Below is a small trained network, with its code and all its weights. Each question gives an input and a target symbol and asks what happens when units are switched off, that is, made to give their printed mean instead of their output.

import numpy as np


def w(rows, s, z=0):
    codes = np.array(rows[::2]) - 128.0
    scale = np.full(codes.shape[1], s)
    scale[-1] = z or s
    return codes * scale


def f(y):
    return np.maximum(y, 0)


def softmax(a):
    e = np.exp(a - a.max(-1, keepdims=True))
    return e / e.sum(-1, keepdims=True)


def log_softmax(a):
    a = a - a.max(-1, keepdims=True)
    return a - np.log(np.exp(a).sum(-1, keepdims=True))


def net(x, mask):
    ids = ['ΛΣΨαβδημπτφω'.index(c) for c in x.split()]
    T = len(ids)
    res = E[ids] + P[:T]
    r = res
    for j in range(3):
        rows = slice(3 * j, 3 * j + 3)
        q, k, v = (r @ M[0][rows].T for M in (Q, K, V))
        z = softmax(np.where(np.tri(T) > 0, q @ k.T / 3**0.5, -1e9)) @ v
        o = O[0][rows]
        res = res + np.where(mask[j], z, o[:, -1]) @ o[:, :-1]
    y = f(res @ A[0][:, :-1].T + A[0][:, -1])
    res = res + np.where(mask[3:27], y, B[0][:, -1]) @ B[0][:, :-1]
    return log_softmax(res[-1] @ U[:, :-1].T + U[:, -1])


Q, K, V, O, A, B = {}, {}, {}, {}, {}, {}
E = w([
[171,114,165,142,170],'Λ',
[132,97,170,131,118],'Σ',
[141,101,164,152,121],'Ψ',
[135,88,185,108,141],'α',
[162,124,146,106,159],'β',
[114,103,156,104,80],'δ',
[179,153,109,143,152],'η',
[156,164,83,65,122],'μ',
[91,144,76,87,3],'π',
[139,150,98,185,36],'τ',
[89,109,142,168,2],'φ',
[162,203,27,125,73],'ω',
],0.0099)
P = w([
[209,61,111,124,95],'0',
[148,110,127,94,95],'1',
[111,81,87,124,123],'2',
[141,176,122,219,97],'3',
[126,144,169,45,87],'4',
[50,87,80,134,165],'5',
[104,196,153,200,113],'6',
[98,173,179,33,77],'7',
[12,85,48,151,211],'8',
[181,239,175,199,89],'9',
[212,166,170,75,85],'10',
[200,16,69,112,123],'11',
[198,192,167,117,35],'12',
],0.011)
Q[0] = w([
[119,153,130,71,112],'H1',
[101,145,96,106,144],'H1',
[126,161,118,114,134],'H1',
[125,145,91,154,65],'H2',
[201,179,189,73,23],'H2',
[70,236,142,251,107],'H2',
[112,63,147,5,135],'H3',
[93,34,101,98,136],'H3',
[29,102,106,176,198],'H3',
],0.018)
K[0] = w([
[96,176,130,84,132],'H1',
[137,194,162,129,65],'H1',
[92,177,121,151,116],'H1',
[92,82,44,104,103],'H2',
[196,8,86,130,137],'H2',
[29,87,79,136,214],'H2',
[223,151,199,120,74],'H3',
[170,213,156,121,94],'H3',
[46,203,174,125,160],'H3',
],0.014)
V[0] = w([
[176,113,79,101,92],'H1',
[114,229,128,72,115],'H1',
[162,87,87,129,89],'H1',
[189,211,70,71,186],'H2',
[173,134,214,95,239],'H2',
[73,164,69,2,82],'H2',
[135,181,61,13,135],'H3',
[130,148,19,195,91],'H3',
[79,121,219,20,124],'H3',
],0.0089)
O[0] = w([
[153,171,180,134,122,252],'H1',
[150,88,135,193,99,135],'H1',
[127,171,167,120,140,225],'H1',
[17,192,80,66,170,180],'H2',
[84,247,175,171,156,47],'H2',
[183,120,96,5,97,147],'H2',
[73,196,97,16,161,196],'H3',
[75,63,62,109,156,197],'H3',
[227,181,201,79,82,33],'H3',
],0.011,0.003)
A[0] = w([
[131,141,148,194,116,98],'N1',
[51,132,107,147,141,107],'N2',
[114,170,65,128,141,146],'N3',
[162,115,70,175,106,166],'N4',
[127,95,163,100,193,133],'N5',
[144,214,189,129,109,95],'N6',
[209,111,178,93,68,173],'N7',
[225,83,184,181,78,106],'N8',
[182,175,179,69,85,161],'N9',
[123,94,170,100,196,144],'N10',
[135,156,166,128,177,176],'N11',
[141,215,226,161,130,106],'N12',
[131,47,101,98,121,126],'N13',
[163,113,156,131,162,170],'N14',
[46,143,147,159,107,161],'N15',
[133,112,162,182,141,254],'N16',
[177,79,125,76,85,130],'N17',
[139,151,171,255,163,106],'N18',
[143,122,182,253,124,53],'N19',
[153,193,172,123,155,228],'N20',
[85,148,60,110,157,113],'N21',
[133,174,125,87,122,89],'N22',
[127,226,224,152,129,99],'N23',
[104,104,129,114,38,170],'N24',
],0.008,0.0079)
B[0] = w([
[70,84,153,103,120,146],'N1',
[193,133,162,92,161,164],'N2',
[97,140,182,89,141,199],'N3',
[77,111,209,148,194,180],'N4',
[136,104,69,185,112,159],'N5',
[160,39,82,150,60,180],'N6',
[211,143,153,86,165,211],'N7',
[146,56,242,61,132,179],'N8',
[230,158,116,83,37,215],'N9',
[142,127,84,169,124,167],'N10',
[102,205,122,145,103,194],'N11',
[131,53,43,172,41,203],'N12',
[124,91,74,167,118,214],'N13',
[149,175,132,180,126,169],'N14',
[147,188,122,150,189,186],'N15',
[113,158,155,255,178,242],'N16',
[131,163,117,174,214,208],'N17',
[26,68,158,44,73,179],'N18',
[23,61,172,34,122,153],'N19',
[95,226,150,127,76,254],'N20',
[119,115,171,85,112,205],'N21',
[79,69,142,128,87,149],'N22',
[137,64,52,173,68,202],'N23',
[149,166,123,164,202,196],'N24',
],0.0071)
U = w([
[35,90,122,149,95,2],'Λ',
[124,102,189,103,117,134],'Σ',
[80,96,196,105,142,103],'Ψ',
[145,67,132,100,50,50],'α',
[148,183,26,205,67,175],'β',
[190,178,190,114,146,89],'δ',
[80,230,178,167,254,225],'η',
[103,200,178,16,106,143],'μ',
[217,123,59,112,143,99],'π',
[130,75,72,218,179,89],'τ',
[165,91,166,147,180,118],'φ',
[60,63,55,83,135,187],'ω',
],0.0065,0.0036)

Each question gives the input, a string of symbols that net reads in full, and the target symbol t.
The units are the heads (3 rows each of Q, K, V and O) and the neurons (one row each of A and B). Each row of codes is followed by its name. A weight is (code - 128) times the scale printed after its matrix; where a second scale follows, it is the last column's (O, A, B and U).
mask holds one flag per unit, heads first, then neurons. A switched-off unit (its flag False) gives its mean, the last column of its rows in O or B, instead of its output. The means were averaged over made-up inputs and are rounded, as every weight is.
A unit's drop is (log p(t) with every unit on - log p(t) with that unit switched off) / (log p(t) with every unit on - log p(t) with every unit switched off).
The circuit of an input: a set's keep is (log p(t) with only the set's units on - log p(t) with every unit switched off) / (log p(t) with every unit on - log p(t) with every unit switched off). Starting from the 12 units with the biggest drops (on a tie, the unit counted first), units are removed one at a time, each time the one whose removal leaves the highest keep (on an exact tie, the one counted first), for as long as the keep stays at least 0.8.
circuit, biggest first: the units of the circuit, biggest drop first
top k neurons: the k neurons with the biggest drops, biggest first
heads that matter: for each layer, one digit per head in row order, 1 if its drop is at least 0.15 and else 0, layers parted by /
drop of u: that unit's drop, to one decimal
input μ α ω Λ μ ω β Σ β μ α ω, target ω: circuit, biggest first : (H3, H2)
input π η δ η α β β τ ω η, target ω: circuit, biggest first : (H3, H2)
input μ β τ β Λ β β η, target μ: top neuron : (N16)
input π β τ β α β α β β Σ Λ, target π: heads that matter : 010
input ω ω β, target ω: circuit, biggest first : (H3, H2)
input η μ π ω τ β Ψ β φ τ μ, target η: heads that matter : 011
input Λ α ω η η β β π β β β β Λ, target β: heads that matter : 010
input δ φ β β η β μ β ω, target ω: circuit, biggest first : (H2, H3)
input δ Λ μ π ω α μ β η μ β, target δ: top 3 neurons : (N7, N8, N9)
input μ μ β Σ, target β: heads that matter : 111
input η β μ Λ Σ η β η η η φ, target η: heads that matter : 011
input δ η Λ, target η: heads that matter : 010
input β β φ β β Ψ τ Σ Λ β Σ Ψ, target β: heads that matter : 111
input Ψ π β β π ω ω β α η Σ, target Ψ: top 3 neurons : (N19, N8, N18)
input τ ω Σ ω β β, target ω: top neuron : (N16)
input ω ω β η η β, target η: drop of N12 : 0.2
input Λ β β β Σ φ β β μ δ φ β, target φ: drop of H3 : 0.3
input μ β δ, target μ: drop of H2 : 0.3
input ω ω β β π μ ω, target μ: drop of H3 : 0.2
input β β ω μ β β ω η α η, target α: top neuron : (N12)
